((595, -198, -332, 542), (664, 540, -811, 35), (124, -436, -170, 5)) >> -332
((211, 601, 533, 553), (685, 518, 702, 461), (528, 635, 924, 474)) >> 533
((156, -910, -724, -308), (-590, -15, 721, -257), (-455, -484, -212, -394)) >> -724
((1, 3, 1, 4), (6, 7, 7, 5), (5, 3, 1, 5)) >> 1
((97, 82, 227, 25), (174, 124, 216, 151), (163, 116, 224, 150)) >> 227
((936, 742, 411, 883), (739, 576, 255, 995), (960, 725, 188, 970)) >> 411
---
[[-10  12   6 -33  19]
 [-14 -26  20  16 -13]
 [ 14 -24  -8  60 -27]] --> -24

[[ 22 -50 -49 -52]
 [-28  -3   1   6]
 [-31 -29 -29 -27]] --> -29

[[ 17  28  47  -8   6 -10]
 [ 24  25  10  14   3 -11]
 [ 19  43  56  16   8 -65]] --> 43

[[ 16 -22  15 -50]
 [-12  43 -24  52]
 [-15  35 -27  42]] --> 35

[[ -4  15   9   1]
 [  5 -12  -4  19]
 [ 34  21  66 -12]] --> 21

[[ -6 -40 -36   4 -47  22 -55]
 [  7   6  15   1   8  -4  14]
 [ 59   2  59  36  14 -17  59]] --> 2

[[ 21  44  25  17 -38 -45 -63]
 [ 52  41  25 -11 -29  40  32]
 [-29  41   7  40   7  17  18]] --> 41

[[-57  42  27  29  27]
 [-57  41  13  22  21]
 [-57  41  20  13  37]] --> 41
---
1.26,0.96,0.75,1.64,0.76,-1.31,0.09 | 0.96

-0.07,-0.77,-0.35,0.86,-1.42,-0.40
0.39,1.20,0.81,-0.09,1.67,0.60
-0.93,0.11,-0.68,-1.77,-0.04,-0.60
| -0.77

113.8,125.8,-103.4,88.7,2.6,-7.5 | 125.8

0.044,-0.019,-0.003,0.078,-0.165,-0.003,0.084
0.079,0.038,-0.086,0.010,0.046,0.154,0.012
| -0.019

-107.446,-129.489,74.986,-203.605,-117.578,174.391
-120.625,-133.338,74.827,-209.016,-120.920,178.503
| -129.489

35.68,141.30,77.37,-67.71,-128.59,134.95
82.71,-133.11,77.12,139.59,148.70,-132.97
| 141.30
---
[6840, 4698, 3602, 8969, 1900, 3041] Answer: 8969, 1900

[[-30, -29, 28, 1, 14],
 [34, 30, -10, -26, 1],
 [-27, -21, -18, 20, 6]] Answer: 34, -30

[17, 64, 3, 48, 81, 12] Answer: 81, 3

[11, 44, 81, 95, 77, 79] Answer: 95, 11

[424, 54, -772, -939, 518, -688] Answer: 518, -939

[81, 20, 82, 85] Answer: 85, 20

[[2135, 3164, 6520, 9164],
 [3797, 4598, 2016, 9272],
 [6788, 5888, 5242, 4264]] Answer: 9272, 2016

[[-672, -564, -735, -586, -601, -598, 805],
 [142, -516, -236, 370, 645, -551, 629],
 [692, -85, 617, -642, -469, 218, 859]] Answer: 859, -735
---
[-44  32 -42  53  45  16] => -44
[ 18  55  29  -2 -12  59] => 18
[-18  50   3 -16   2 -35] => -18
[ -8  -2 -19 -62  -8 -26 -16] => -8
[-11  43  17  47  41  24] => -11
[ 10 -13  46   7   5   6] => 10
[ 23   6 -59 -65  14  -6  25] => 23
---
Q:
[[ 25 -35  -1  -1]
 [ 18 -37  16  38]
 [ 24 -51  16  39]]
A: -51

Q:
[[-54 -43  -8  29 -14]
 [-65 -24 -41  48 -35]]
A: -24

Q:
[[ 13  12   9 -10]
 [ -6  -8   6 -47]]
A: -8

Q: [-52 -25 -17 -32 -16]
A: -25

Q:
[[ 44 -45  15  -5 -13]
 [-10 -52  28 -28   7]
 [ 18 -16  61   1   8]]
A: -16

Q: [34  7 38 49 17 10 65]
A: 7

Q: [ 58 -25 -30 -39]
A: -25

Q:
[[-40  45 -59  20  -3  38  57]
 [ 10 -18  26   1  -5 -24 -29]]
A: -18
---
-312   502   313  -920  -242 result: 502, 313

49  59  15  84   2
25  22  52  72  55
result: 84, 72

 73  133   59  104
105  104   20  104
 97  110  203  105
result: 203, 133

128   87  156  132
132  213  153  157
113   49  169  160
result: 213, 169

85  59  45  46  80  64  11 result: 85, 80

4  8  2  7  3  5  4 result: 8, 7
---
[21 34 -2 21  6 28 57] -> 57, 21

[[-57  -2   5   8  15   9  13]
 [ 29  56  35  21  14   1  -8]
 [ 35  41  28  17   8  15  14]] -> 13, 35

[ 2 48 16 15] -> 15, 2

[[-31   8  34 -12  42]
 [  1 -34  10   5   5]
 [ 22 -63  -6  17 -21]] -> 42, 22

[ 56 -16   6 -40   4 -28] -> -28, 56

[ 31 -50   1   5   4  -6  43] -> 43, 31

[  8  55   9   4  18 -31  54] -> 54, 8

[ 62  13 -26 -50] -> -50, 62

[-23  49 -50  17  20  15 -12] -> -12, -23

[ 45  34  56 -57  58] -> 58, 45
---
(754, 234, 415, 447, 195, 300) ans = 234
(687, 956, 749, 19) ans = 956
(-218, 78, 135, -992, -13, 824, 206) ans = 78
(445, 242, 464, 34, 683, 889, 17) ans = 242
(-20, -26, 44, -18) ans = -26
(23, -27, -29, -28, 38, 29) ans = -27
(627, 810, 638, 92, 321) ans = 810
---
-179.23,198.78,-173.42,-182.26,156.53
-185.41,-28.74,-175.65,-163.41,-41.65
⇒ -175.65

3.830,-1.137,10.651,0.988,0.697,9.617
5.798,6.566,-5.534,-8.531,11.438,-18.920
4.416,5.682,23.518,-11.153,8.061,-1.143
⇒ -5.534

-2.259,0.349,0.349,1.862
-0.672,-0.579,-0.579,-1.548
0.407,-1.071,-1.071,1.524
⇒ -0.579

-1.192,-1.408,-0.863,-0.113,-2.100,1.371
-1.102,-1.483,-0.470,0.520,-1.991,2.012
⇒ -0.470

0.02,-0.17,-0.17,0.13,-0.05,0.08,0.08
0.08,-0.20,-0.11,0.16,-0.11,0.02,-0.03
⇒ -0.11

0.10,0.10,0.09,-0.20
0.05,0.18,0.17,0.08
0.10,0.21,0.20,0.08
⇒ 0.17

-28.665,20.411,19.968,-139.317
106.607,-108.441,-116.100,-49.941
⇒ -116.100
